Below is a small trained network, with its code and all its weights. Each question gives an input and a target symbol and asks what happens when units are switched off, that is, made to give their printed mean instead of their output.

import numpy as np


def w(rows, s, z=0):
    codes = np.array(rows[::2]) - 128.0
    scale = np.full(codes.shape[1], s)
    scale[-1] = z or s
    return codes * scale


def norm(h):
    return h / np.sqrt((h * h).mean(-1, keepdims=True) + 1e-5)


def f(y):
    return y / 2 * (1 + np.tanh(0.7978845608 * (y + 0.044715 * y**3)))


def softmax(a):
    e = np.exp(a - a.max(-1, keepdims=True))
    return e / e.sum(-1, keepdims=True)


def log_softmax(a):
    a = a - a.max(-1, keepdims=True)
    return a - np.log(np.exp(a).sum(-1, keepdims=True))


def net(x, mask):
    ids = ['ΔΛΦβγεζμξπστω'.index(c) for c in x.split()]
    T = len(ids)
    res = E[ids] + P[:T]
    u = 0
    for l in range(2):
        r = norm(res)
        for j in range(2):
            rows = slice(4 * j, 4 * j + 4)
            q, k, v = (r @ M[l][rows].T for M in (Q, K, V))
            z = softmax(np.where(np.tri(T) > 0, q @ k.T / 4**0.5, -1e9)) @ v
            o = O[l][rows]
            res = res + np.where(mask[u + j], z, o[:, -1]) @ o[:, :-1]
        u += 2
        y = f(norm(res) @ A[l][:, :-1].T + A[l][:, -1])
        res = res + np.where(mask[u : u + 4], y, B[l][:, -1]) @ B[l][:, :-1]
        u += 4
    return log_softmax(norm(res)[-1] @ U[:, :-1].T + U[:, -1])


Q, K, V, O, A, B = {}, {}, {}, {}, {}, {}
E = w([
[118,15,129,98,148,113,135],'Δ',
[172,109,162,178,143,43,86],'Λ',
[206,74,79,191,123,100,68],'Φ',
[13,104,101,170,140,149,72],'β',
[117,111,101,99,2,170,188],'γ',
[115,107,65,191,121,130,228],'ε',
[9,110,146,46,110,137,139],'ζ',
[96,58,178,122,140,113,151],'μ',
[179,91,200,189,63,69,162],'ξ',
[207,99,107,88,100,116,121],'π',
[101,209,165,117,103,63,149],'σ',
[186,132,144,92,103,99,32],'τ',
[182,101,137,125,128,75,141],'ω',
],0.0049)
P = w([
[178,100,170,89,223,176,156],'0',
[167,58,182,132,102,52,91],'1',
[148,56,166,119,98,20,99],'2',
[142,65,152,120,93,12,100],'3',
[135,76,138,116,93,13,102],'4',
[127,84,123,111,96,3,104],'5',
[127,99,109,118,101,17,105],'6',
[122,111,99,123,96,17,103],'7',
[119,128,93,125,97,28,106],'8',
[112,144,79,125,104,37,114],'9',
[108,155,69,136,99,48,112],'10',
[109,174,63,127,108,61,114],'11',
],0.0035)
Q[0] = w([
[132,107,174,123,118,183,130],'0.h1',
[137,107,97,108,93,4,97],'0.h1',
[147,120,123,157,129,93,129],'0.h1',
[104,154,130,149,125,227,130],'0.h1',
[138,138,160,108,152,167,144],'0.h2',
[96,158,80,124,92,67,122],'0.h2',
[126,200,151,136,219,248,166],'0.h2',
[138,106,115,137,87,85,137],'0.h2',
],0.035)
K[0] = w([
[148,17,157,101,106,53,96],'0.h1',
[40,199,42,100,66,132,124],'0.h1',
[116,142,102,190,108,129,131],'0.h1',
[209,89,188,119,158,203,77],'0.h1',
[160,108,160,87,135,79,116],'0.h2',
[98,240,132,134,149,231,156],'0.h2',
[247,53,229,136,195,188,102],'0.h2',
[114,169,71,126,94,122,146],'0.h2',
],0.014)
V[0] = w([
[159,104,126,180,166,124,155],'0.h1',
[149,230,194,131,114,48,199],'0.h1',
[170,170,140,25,166,162,115],'0.h1',
[141,179,195,145,122,95,25],'0.h1',
[108,170,125,77,254,118,24],'0.h2',
[216,128,78,22,39,182,123],'0.h2',
[214,80,23,191,157,93,36],'0.h2',
[211,128,119,165,200,91,207],'0.h2',
],0.0095)
O[0] = w([
[106,156,64,139,157,142,155,52],'0.h1',
[211,208,177,129,157,196,157,142],'0.h1',
[187,101,153,131,189,64,134,44],'0.h1',
[158,166,165,210,101,86,164,98],'0.h1',
[84,58,198,204,194,119,161,28],'0.h2',
[189,147,131,51,116,2,124,132],'0.h2',
[12,194,132,121,120,68,214,43],'0.h2',
[139,159,63,138,195,160,198,3],'0.h2',
],0.008,0.0075)
A[0] = w([
[204,116,212,198,103,147,90,84],'0.n1',
[72,129,219,204,197,139,129,211],'0.n2',
[143,90,160,163,140,97,10,6],'0.n3',
[45,54,103,145,117,68,144,98],'0.n4',
],0.013,0.0019)
B[0] = w([
[33,196,173,39,197,90,128,255],'0.n1',
[216,160,60,163,54,46,102,184],'0.n2',
[69,80,144,112,24,186,207,248],'0.n3',
[138,203,122,114,156,118,1,173],'0.n4',
],0.0099,0.0098)
Q[1] = w([
[118,113,111,125,174,92,115],'1.h1',
[150,196,164,138,5,157,107],'1.h1',
[55,244,166,67,40,139,96],'1.h1',
[121,152,117,113,102,153,144],'1.h1',
[155,95,120,127,159,104,139],'1.h2',
[118,178,148,84,59,181,122],'1.h2',
[100,244,129,105,59,181,132],'1.h2',
[74,187,127,68,47,167,74],'1.h2',
],0.015)
K[1] = w([
[118,183,118,87,121,125,101],'1.h1',
[164,33,74,167,197,132,169],'1.h1',
[123,67,99,128,242,79,127],'1.h1',
[140,90,138,143,114,111,143],'1.h1',
[115,145,148,116,107,149,115],'1.h2',
[143,32,110,167,208,123,138],'1.h2',
[152,33,71,130,223,78,140],'1.h2',
[168,57,107,168,245,131,156],'1.h2',
],0.013)
V[1] = w([
[106,88,120,71,202,139,208],'1.h1',
[163,117,242,117,148,67,171],'1.h1',
[152,88,81,111,236,101,78],'1.h1',
[38,163,86,104,123,46,165],'1.h1',
[177,223,153,139,143,195,155],'1.h2',
[91,72,144,245,174,130,187],'1.h2',
[78,115,162,108,64,192,165],'1.h2',
[171,111,124,162,137,83,74],'1.h2',
],0.012)
O[1] = w([
[183,120,84,191,19,147,191,160],'1.h1',
[165,85,118,94,114,1,204,135],'1.h1',
[146,37,126,253,159,146,136,253],'1.h1',
[161,156,36,105,198,210,207,160],'1.h1',
[126,231,223,148,164,96,175,84],'1.h2',
[161,203,12,189,139,59,55,91],'1.h2',
[146,185,150,59,40,150,77,5],'1.h2',
[109,59,110,149,181,92,116,190],'1.h2',
],0.008,0.0075)
A[1] = w([
[179,119,141,184,92,173,189,134],'1.n1',
[78,49,185,81,108,155,146,140],'1.n2',
[182,35,129,145,215,157,90,254],'1.n3',
[7,154,98,136,78,110,156,158],'1.n4',
],0.015,0.004)
B[1] = w([
[176,165,167,135,80,162,123,149],'1.n1',
[246,144,85,151,178,118,81,245],'1.n2',
[23,174,184,72,36,127,169,195],'1.n3',
[189,94,124,133,244,130,138,191],'1.n4',
],0.012,0.013)
U = w([
[20,133,122,66,165,144,49,15],'Δ',
[224,158,83,221,115,120,169,44],'Λ',
[166,192,56,126,229,74,86,59],'Φ',
[89,107,116,225,101,113,43,184],'β',
[163,135,92,57,34,98,110,224],'γ',
[114,149,36,109,170,220,179,155],'ε',
[194,39,181,101,185,169,108,217],'ζ',
[34,83,168,147,80,187,170,78],'μ',
[156,181,149,176,79,238,121,1],'ξ',
[64,79,94,84,166,48,191,99],'π',
[103,234,217,108,148,127,151,208],'σ',
[153,128,196,164,135,15,170,47],'τ',
[133,88,117,173,79,137,249,84],'ω',
],0.011,0.0037)

Each question gives the input, a string of symbols that net reads in full, and the target symbol t.
The units are the heads (4 rows each of Q, K, V and O) and the neurons (one row each of A and B). Each row of codes is followed by its name. A weight is (code - 128) times the scale printed after its matrix; where a second scale follows, it is the last column's (O, A, B and U).
mask holds one flag per unit, layer by layer, with each layer's heads first. A switched-off unit (its flag False) gives its mean, the last column of its rows in O or B, instead of its output. The means were averaged over made-up inputs and are rounded, as every weight is.
A unit's drop is (log p(t) with every unit on - log p(t) with that unit switched off) / (log p(t) with every unit on - log p(t) with every unit switched off).
The circuit of an input: a set's keep is (log p(t) with only the set's units on - log p(t) with every unit switched off) / (log p(t) with every unit on - log p(t) with every unit switched off). Starting from all 12 units, units are removed one at a time, each time the one whose removal leaves the highest keep (on an exact tie, the one counted first), for as long as the keep stays at least 0.8.
circuit, biggest first: the units of the circuit, biggest drop first
k most important neurons: the k neurons with the biggest drops, biggest first
k most important neurons of layer l: the k neurons of layer l with the biggest drops, biggest first
input Λ μ ξ Φ γ Δ ζ, target Φ: 3 most important neurons -> [1.n2; 0.n1; 0.n3]
input ζ ε ω γ Φ, target γ: circuit, biggest first -> [0.h2]
input ε β π ζ ω Λ, target ξ: circuit, biggest first -> [1.h1; 0.h1]
input Λ Λ Δ γ Φ μ Λ γ, target Φ: circuit, biggest first -> [0.h2; 1.h2; 0.n3]
input ζ ζ β μ, target γ: 3 most important neurons -> [0.n3; 0.n2; 0.n1]
input Φ β σ μ σ ξ Λ γ, target ε: circuit, biggest first -> [1.h1; 0.h1]
input γ β τ ζ ω β γ ζ Λ β Λ ω, target β: circuit, biggest first -> [0.n4; 0.h2]
input β γ Δ ε Φ ω π γ, target Δ: circuit, biggest first -> [1.h1; 0.n4; 0.h1]
input Φ ω Λ, target Λ: circuit, biggest first -> [0.h2; 0.n2]
input σ β γ ζ π, target τ: circuit, biggest first -> [0.h1; 1.h2; 0.h2]
input τ Δ γ β Δ μ ζ ζ Φ, target π: 2 most important neurons -> [0.n1; 1.n3]
input σ τ τ Δ τ ξ σ Φ, target σ: circuit, biggest first -> [0.h1; 0.n1]
input Φ ε μ ζ ξ, target ε: circuit, biggest first -> [1.h1; 0.h2]
input β τ ζ σ ζ ζ Λ ζ Λ σ ω, target Δ: circuit, biggest first -> [1.h1]
input γ Φ σ, target σ: 3 most important neurons -> [0.n3; 0.n1; 1.n4]
input Φ τ Λ Λ γ β, target ε: circuit, biggest first -> [1.h1; 0.h2]
input σ π γ ε Λ ω β Φ τ, target β: 2 most important neurons -> [0.n4; 0.n3]
input ω γ γ Δ ζ β β ω Λ π Φ, target Λ: circuit, biggest first -> [0.h2; 1.h1; 0.n2]
input β γ Δ μ β, target Δ: 2 most important neurons of layer 1 -> [1.n2; 1.n3]
input τ ω ξ τ τ τ ω τ ε ε, target π: 3 most important neurons of layer 0 -> [0.n3; 0.n2; 0.n4]
input Λ τ Λ γ ε, target ε: most important neuron of layer 1 -> [1.n2]
input ε Λ γ σ, target σ: 2 most important neurons -> [0.n1; 1.n2]
input τ τ γ β ε ζ, target π: 2 most important neurons of layer 0 -> [0.n1; 0.n4]
input β γ π ζ, target Δ: 3 most important neurons -> [0.n2; 0.n1; 1.n3]
input μ Λ ε σ ζ γ Λ Δ ω π μ, target β: 3 most important neurons of layer 0 -> [0.n3; 0.n1; 0.n2]
